Below is a small trained network, with its code and all its weights. Each question gives an input and a target symbol and asks what happens when units are switched off, that is, made to give their printed mean instead of their output.

import numpy as np


def w(rows, s, z=0):
    codes = np.array(rows[::2]) - 128.0
    scale = np.full(codes.shape[1], s)
    scale[-1] = z or s
    return codes * scale


def norm(h):
    return h / np.sqrt((h * h).mean(-1, keepdims=True) + 1e-5)


def softmax(a):
    e = np.exp(a - a.max(-1, keepdims=True))
    return e / e.sum(-1, keepdims=True)


def log_softmax(a):
    a = a - a.max(-1, keepdims=True)
    return a - np.log(np.exp(a).sum(-1, keepdims=True))


def net(x, mask):
    ids = ['ΘΛΞΠΩαβγδεζηστφψ'.index(c) for c in x.split()]
    T = len(ids)
    res = E[ids] + P[:T]
    u = 0
    for l in range(3):
        r = norm(res)
        for j in range(3):
            rows = slice(2 * j, 2 * j + 2)
            q, k, v = (r @ M[l][rows].T for M in (Q, K, V))
            z = softmax(np.where(np.tri(T) > 0, q @ k.T / 2**0.5, -1e9)) @ v
            o = O[l][rows]
            res = res + np.where(mask[u + j], z, o[:, -1]) @ o[:, :-1]
        u += 3
    return log_softmax(norm(res)[-1] @ U[:, :-1].T + U[:, -1])


Q, K, V, O = {}, {}, {}, {}
E = w([
[127,113,133,64,171,125,170,113,138,165,168,92],'Θ',
[143,157,149,141,197,94,121,75,131,51,135,92],'Λ',
[203,86,95,175,159,93,151,66,165,162,111,88],'Ξ',
[121,134,64,136,113,75,131,168,95,97,113,234],'Π',
[72,145,80,128,91,164,102,117,60,107,111,112],'Ω',
[148,157,92,85,81,85,190,190,97,105,133,102],'α',
[135,7,70,57,54,67,102,155,107,97,101,95],'β',
[173,186,107,79,139,103,168,134,67,132,142,203],'γ',
[110,100,183,111,86,164,139,53,194,79,175,178],'δ',
[134,103,134,49,165,178,141,111,99,146,93,157],'ε',
[58,138,95,137,199,117,145,112,152,102,122,163],'ζ',
[130,68,164,126,202,77,128,106,198,128,57,97],'η',
[87,76,97,124,136,139,131,160,52,39,168,143],'σ',
[225,123,143,47,171,115,106,202,136,164,100,114],'τ',
[140,193,119,99,107,124,97,154,183,178,156,137],'φ',
[145,169,146,150,147,1,112,87,115,118,215,121],'ψ',
],0.014)
P = w([
[119,104,144,137,103,151,148,125,126,143,108,80],'0',
[178,181,37,113,154,134,25,117,135,75,211,188],'1',
[152,144,60,96,164,161,91,124,100,111,174,117],'2',
[97,120,224,137,125,128,147,173,64,147,97,42],'3',
[128,177,165,129,178,154,95,180,112,116,139,130],'4',
[187,140,2,83,194,189,50,140,112,105,182,162],'5',
],0.0062)
Q[0] = w([
[160,133,168,183,139,185,169,139,107,151,145,109],'0.h0',
[121,159,255,215,130,107,176,171,91,149,91,133],'0.h0',
[124,137,110,126,135,165,117,114,134,94,123,141],'0.h1',
[124,79,128,131,134,181,102,165,114,146,212,129],'0.h1',
[158,96,12,79,153,173,79,98,132,109,215,133],'0.h2',
[127,81,111,141,164,147,110,104,101,136,117,101],'0.h2',
],0.0064)
K[0] = w([
[159,87,119,160,203,161,106,164,87,138,185,242],'0.h0',
[215,179,36,68,129,171,3,133,222,97,241,144],'0.h0',
[126,169,149,107,101,132,116,153,68,149,92,77],'0.h1',
[192,169,66,203,167,94,137,91,162,124,118,74],'0.h1',
[69,80,244,119,126,135,231,134,53,175,70,80],'0.h2',
[126,155,168,97,114,98,123,191,43,114,152,169],'0.h2',
],0.0043)
V[0] = w([
[226,105,161,168,103,150,103,138,128,120,170,39],'0.h0',
[124,71,117,165,131,158,139,172,161,197,214,170],'0.h0',
[104,141,169,44,145,142,165,130,77,117,153,208],'0.h1',
[154,90,94,191,200,85,108,180,127,125,178,140],'0.h1',
[161,3,129,151,109,245,89,163,57,159,129,94],'0.h2',
[204,180,114,82,119,161,181,159,99,152,71,150],'0.h2',
],0.005)
O[0] = w([
[110,169,117,129,111,209,167,120,111,69,83,90,252],'0.h0',
[64,151,106,93,181,16,134,45,154,160,14,154,68],'0.h0',
[168,3,143,101,170,101,131,72,110,159,189,129,27],'0.h1',
[39,97,153,37,143,30,207,93,217,96,141,141,226],'0.h1',
[112,159,121,88,149,139,82,102,205,105,46,135,130],'0.h2',
[117,150,166,95,49,158,177,50,51,61,110,224,91],'0.h2',
],0.0058,0.0025)
Q[1] = w([
[108,73,147,39,69,125,117,121,188,85,125,192],'1.h0',
[107,158,173,107,102,67,109,196,110,81,145,130],'1.h0',
[88,131,255,193,108,119,168,173,106,181,49,121],'1.h1',
[133,131,100,81,121,153,77,162,112,182,139,134],'1.h1',
[78,113,192,87,128,231,143,82,143,145,200,132],'1.h2',
[121,199,153,147,145,113,43,175,93,62,180,168],'1.h2',
],0.0048)
K[1] = w([
[149,155,97,168,123,80,179,118,127,115,71,53],'1.h0',
[162,69,66,197,132,165,115,87,156,159,104,164],'1.h0',
[178,167,37,94,197,74,1,110,176,13,161,247],'1.h1',
[103,81,99,187,158,37,199,64,157,89,113,101],'1.h1',
[158,150,84,181,153,83,118,143,41,192,83,136],'1.h2',
[184,25,82,154,64,128,112,64,125,124,126,95],'1.h2',
],0.0048)
V[1] = w([
[118,141,171,3,146,189,171,109,103,116,211,152],'1.h0',
[116,3,98,105,157,72,128,76,174,117,152,148],'1.h0',
[112,122,128,175,128,80,178,74,105,201,12,149],'1.h1',
[126,170,215,80,69,80,65,203,115,111,105,175],'1.h1',
[43,137,227,137,67,178,135,123,221,29,95,114],'1.h2',
[86,142,91,25,216,162,67,175,100,94,112,82],'1.h2',
],0.0045)
O[1] = w([
[42,174,141,42,95,153,183,117,141,132,138,156,132],'1.h0',
[121,62,108,117,152,171,231,147,131,94,99,225,156],'1.h0',
[94,85,254,178,66,31,159,69,91,27,130,117,99],'1.h1',
[127,51,88,88,154,156,97,79,61,188,185,128,2],'1.h1',
[96,71,222,88,184,208,143,122,92,131,174,82,164],'1.h2',
[89,139,127,104,209,110,77,127,93,62,84,115,181],'1.h2',
],0.0059,0.0031)
Q[2] = w([
[146,101,52,18,113,206,93,217,144,61,143,126],'2.h0',
[195,241,23,117,254,106,196,190,159,33,172,109],'2.h0',
[72,141,103,123,144,76,235,52,234,98,177,188],'2.h1',
[45,126,229,109,89,132,134,199,117,127,179,184],'2.h1',
[243,113,97,134,221,113,231,34,129,101,123,34],'2.h2',
[171,176,84,64,130,113,136,103,218,19,225,207],'2.h2',
],0.0039)
K[2] = w([
[117,106,136,191,72,78,254,87,98,164,148,48],'2.h0',
[99,65,212,133,3,201,201,45,94,189,123,103],'2.h0',
[168,97,189,137,115,159,54,174,44,93,131,96],'2.h1',
[182,61,12,123,172,145,63,56,106,204,124,108],'2.h1',
[42,147,203,148,50,158,53,230,158,84,19,171],'2.h2',
[136,91,157,92,80,200,143,189,120,237,36,24],'2.h2',
],0.0042)
V[2] = w([
[51,124,56,94,161,123,60,200,92,124,46,93],'2.h0',
[169,121,120,141,171,250,141,176,185,172,70,182],'2.h0',
[207,58,72,109,59,177,98,60,139,131,90,139],'2.h1',
[226,145,115,196,113,103,109,233,100,17,99,222],'2.h1',
[12,255,65,165,60,176,217,156,131,102,149,166],'2.h2',
[150,206,21,71,83,119,71,146,156,157,133,112],'2.h2',
],0.0048)
O[2] = w([
[127,165,158,133,185,116,97,194,189,148,134,207,7],'2.h0',
[72,78,133,41,15,52,56,170,135,66,124,163,186],'2.h0',
[112,94,186,125,82,130,106,46,140,230,65,101,97],'2.h1',
[180,58,245,151,93,183,102,188,38,107,145,227,199],'2.h1',
[2,172,149,164,41,188,113,116,178,87,143,179,94],'2.h2',
[173,147,125,181,63,175,115,154,147,162,20,128,119],'2.h2',
],0.0065,0.0018)
U = w([
[2,138,78,160,202,87,153,135,200,93,99,196,51],'Θ',
[170,141,83,180,81,215,219,237,128,108,195,80,40],'Λ',
[75,170,221,168,112,104,174,139,143,16,54,119,252],'Ξ',
[147,47,152,219,120,91,165,193,115,136,151,247,73],'Π',
[125,212,127,156,91,164,38,214,218,154,164,99,88],'Ω',
[121,85,202,132,65,240,152,61,154,142,208,144,181],'α',
[216,145,185,97,172,151,42,158,124,159,48,134,58],'β',
[155,135,160,134,89,118,210,86,49,169,160,218,65],'γ',
[65,127,83,13,136,111,157,90,176,160,159,52,177],'δ',
[81,28,121,76,42,44,44,112,121,104,109,81,110],'ε',
[137,110,142,181,159,2,144,181,161,158,246,135,107],'ζ',
[144,150,197,181,190,152,123,121,91,25,169,40,179],'η',
[100,47,170,141,242,107,61,151,181,150,72,143,12],'σ',
[116,139,159,48,161,160,108,28,63,131,32,179,43],'τ',
[66,179,79,210,88,196,79,89,61,171,90,111,147],'φ',
[192,133,56,231,112,98,175,89,209,140,102,85,254],'ψ',
],0.0065,0.003)

Each question gives the input, a string of symbols that net reads in full, and the target symbol t.
The units are the heads (2 rows each of Q, K, V and O). Each row of codes is followed by its name. A weight is (code - 128) times the scale printed after its matrix; where a second scale follows, it is the last column's (O and U).
mask holds one flag per head, layer by layer. A switched-off head (its flag False) gives its mean, the last column of its rows in O, instead of its output. The means were averaged over made-up inputs and are rounded, as every weight is.
A unit's drop is (log p(t) with every unit on - log p(t) with that unit switched off) / (log p(t) with every unit on - log p(t) with every unit switched off).
The circuit of an input: a set's keep is (log p(t) with only the set's units on - log p(t) with every unit switched off) / (log p(t) with every unit on - log p(t) with every unit switched off). Starting from all 9 units, units are removed one at a time, each time the one whose removal leaves the highest keep (on an exact tie, the one counted first), for as long as the keep stays at least 0.8.
circuit, biggest first: the units of the circuit, biggest drop first
unit that matters most: the unit with the biggest drop
heads that matter: for each layer, one digit per head in row order, 1 if its drop is at least 0.15 and else 0, layers parted by /
drop when u is switched off: that unit's drop, to one decimal
input Ξ γ Ω, target Ξ: circuit, biggest first => [1.h1]
input ζ Π Ω, target Π: heads that matter => 100 / 100 / 010
input Λ Λ Ξ, target Λ: heads that matter => 101 / 000 / 000
input α δ Λ δ δ τ, target δ: circuit, biggest first => [2.h1 1.h0 1.h1]
input τ τ Λ η, target δ: circuit, biggest first => [1.h1 2.h1]
input ζ Ξ Ω, target Π: circuit, biggest first => [0.h0 1.h0 2.h1]
input γ Ξ φ δ Ξ Ξ, target α: heads that matter => 000 / 001 / 001
input ζ Λ ζ Π Ξ Ξ, target Π: circuit, biggest first => [2.h1 0.h0]
input ζ ε Ξ ψ, target Π: circuit, biggest first => [1.h2 1.h0 2.h1 0.h0]
input ε φ Ξ Ξ Ξ Λ, target Ξ: circuit, biggest first => [1.h1 0.h2]
input Λ φ Ξ Λ, target Ω: circuit, biggest first => [1.h1 2.h2 0.h0 2.h0]
input Ξ α Ξ Λ ψ Ξ, target Λ: heads that matter => 101 / 000 / 010
input τ δ Ξ β, target δ: heads that matter => 001 / 111 / 010
input ζ Ξ Θ, target ζ: unit that matters most => 0.h0
input Π Ξ ζ, target Π: circuit, biggest first => [2.h1 1.h2]
input Ξ Λ Λ Ξ, target η: circuit, biggest first => [1.h2 0.h0]
input γ Ξ ψ α α Ξ, target α: circuit, biggest first => [2.h2 0.h2]
input Ξ Λ ζ, target Ξ: heads that matter => 000 / 010 / 000
input ζ Ξ Ξ ζ Ξ Ξ, target ζ: circuit, biggest first => [0.h0 0.h2]
input Λ α δ, target Ω: unit that matters most => 1.h1
input Λ δ Π, target Λ: heads that matter => 101 / 000 / 000
input τ δ δ Λ, target δ: heads that matter => 000 / 110 / 010
input τ ε Ξ, target δ: heads that matter => 001 / 110 / 010
input Ξ α Ξ φ η, target η: heads that matter => 111 / 111 / 010
input Ξ γ Ξ, target Ξ: drop when 0.h1 is switched off => -0.1
input ζ Ξ Ξ Ξ Ξ, target Ξ: drop when 0.h2 is switched off => -0.1
input δ Ξ Θ ζ δ, target ε: drop when 0.h2 is switched off => 0.2
